Below are the code and all the weights of a small trained network. Each question names an input and a class and asks about switching units off, where a switched-off unit gives its printed mean instead of its output.

import numpy as np


def w(rows, s, z=0):
    codes = np.array(rows[::2]) - 128.0
    scale = np.full(codes.shape[1], s)
    scale[-1] = z or s
    return codes * scale


def norm(h):
    return h / np.sqrt((h * h).mean(-1, keepdims=True) + 1e-5)


def f(y):
    return y / 2 * (1 + np.tanh(0.7978845608 * (y + 0.044715 * y**3)))


def log_softmax(a):
    a = a - a.max(-1, keepdims=True)
    return a - np.log(np.exp(a).sum(-1, keepdims=True))


def net(x, mask):
    res = np.array(x, float).reshape(1, 8) / 4 @ E
    u = 0
    for l in range(2):
        y = f(norm(res) @ A[l][:, :-1].T + A[l][:, -1])
        res = res + np.where(mask[u : u + 3], y, B[l][:, -1]) @ B[l][:, :-1]
        u += 3
    return log_softmax(norm(res)[-1] @ U[:, :-1].T + U[:, -1])


A, B = {}, {}
E = w([
[102,99,186,137],'x0',
[194,113,120,79],'x1',
[170,97,62,196],'x2',
[106,1,146,144],'x3',
[195,136,172,128],'x4',
[61,89,109,169],'x5',
[124,112,60,101],'x6',
[78,98,150,182],'x7',
],0.0072)
A[0] = w([
[6,216,39,93,9],'L0N1',
[92,1,143,45,218],'L0N2',
[10,146,79,138,123],'L0N3',
],0.008,0.0015)
B[0] = w([
[249,79,97,191,254],'L0N1',
[164,151,133,219,254],'L0N2',
[201,91,135,204,236],'L0N3',
],0.012,0.0034)
A[1] = w([
[201,147,2,136,252],'L1N1',
[114,131,120,167,62],'L1N2',
[99,135,118,114,2],'L1N3',
],0.0097,0.0043)
B[1] = w([
[41,253,179,182,254],'L1N1',
[255,68,157,132,128],'L1N2',
[89,71,185,92,112],'L1N3',
],0.0066,0.01)
U = w([
[171,62,142,204,235],'0',
[108,64,82,21,2],'1',
[139,250,131,47,204],'2',
],0.013,0.006)

Each question gives the input, the list of numbers given to net, and the class t.
The units are the neurons (one row each of A and B). Each row of codes is followed by its name. A weight is (code - 128) times the scale printed after its matrix; where a second scale follows, it is the last column's (A, B and U).
mask holds one flag per neuron, layer by layer. A switched-off neuron (its flag False) gives its mean, the last column of its row in B, instead of its output. The means were averaged over made-up inputs and are rounded, as every weight is.
A unit's drop is (log p(t) with every unit on - log p(t) with that unit switched off) / (log p(t) with every unit on - log p(t) with every unit switched off).
The circuit of an input: a set's keep is (log p(t) with only the set's units on - log p(t) with every unit switched off) / (log p(t) with every unit on - log p(t) with every unit switched off). Starting from all 6 units, units are removed one at a time, each time the one whose removal leaves the highest keep (on an exact tie, the one counted first), for as long as the keep stays at least 0.8.
circuit, biggest first: the units of the circuit, biggest drop first
k most important neurons: the k neurons with the biggest drops, biggest first
k most important neurons of layer l: the k neurons of layer l with the biggest drops, biggest first
drop when u is switched off: that unit's drop, to one decimal
input [6,-7,7,-2,5,-3,-7,-7], class 2: circuit, biggest first -> (L0N3; L0N1)
input [0,0,6,3,1,-7,0,-1], class 2: circuit, biggest first -> (L0N3; L0N1; L1N1)
input [-6,-8,8,2,0,-2,8,0], class 2: circuit, biggest first -> (L1N1)
input [-5,5,7,6,2,-4,4,2], class 2: circuit, biggest first -> (L1N1; L0N3; L0N1)
input [7,-8,5,0,1,-5,8,-2], class 2: circuit, biggest first -> (L1N1; L0N2)
input [-8,3,8,4,-2,4,-3,-8], class 2: 3 most important neurons -> (L1N1; L0N1; L0N3)
input [-1,-8,4,3,-4,-7,1,-8], class 2: 3 most important neurons -> (L1N1; L0N2; L0N3)
input [0,-4,-2,-7,1,3,7,1], class 0: 2 most important neurons of layer 0 -> (L0N1; L0N3)
input [4,-6,3,-2,7,-3,8,-1], class 2: drop when L1N3 is switched off -> 0.0
input [-1,-3,-7,5,-6,-2,-3,-7], class 0: drop when L1N1 is switched off -> 0.1
input [-6,7,-8,6,-4,3,7,-2], class 0: drop when L0N1 is switched off -> -0.1
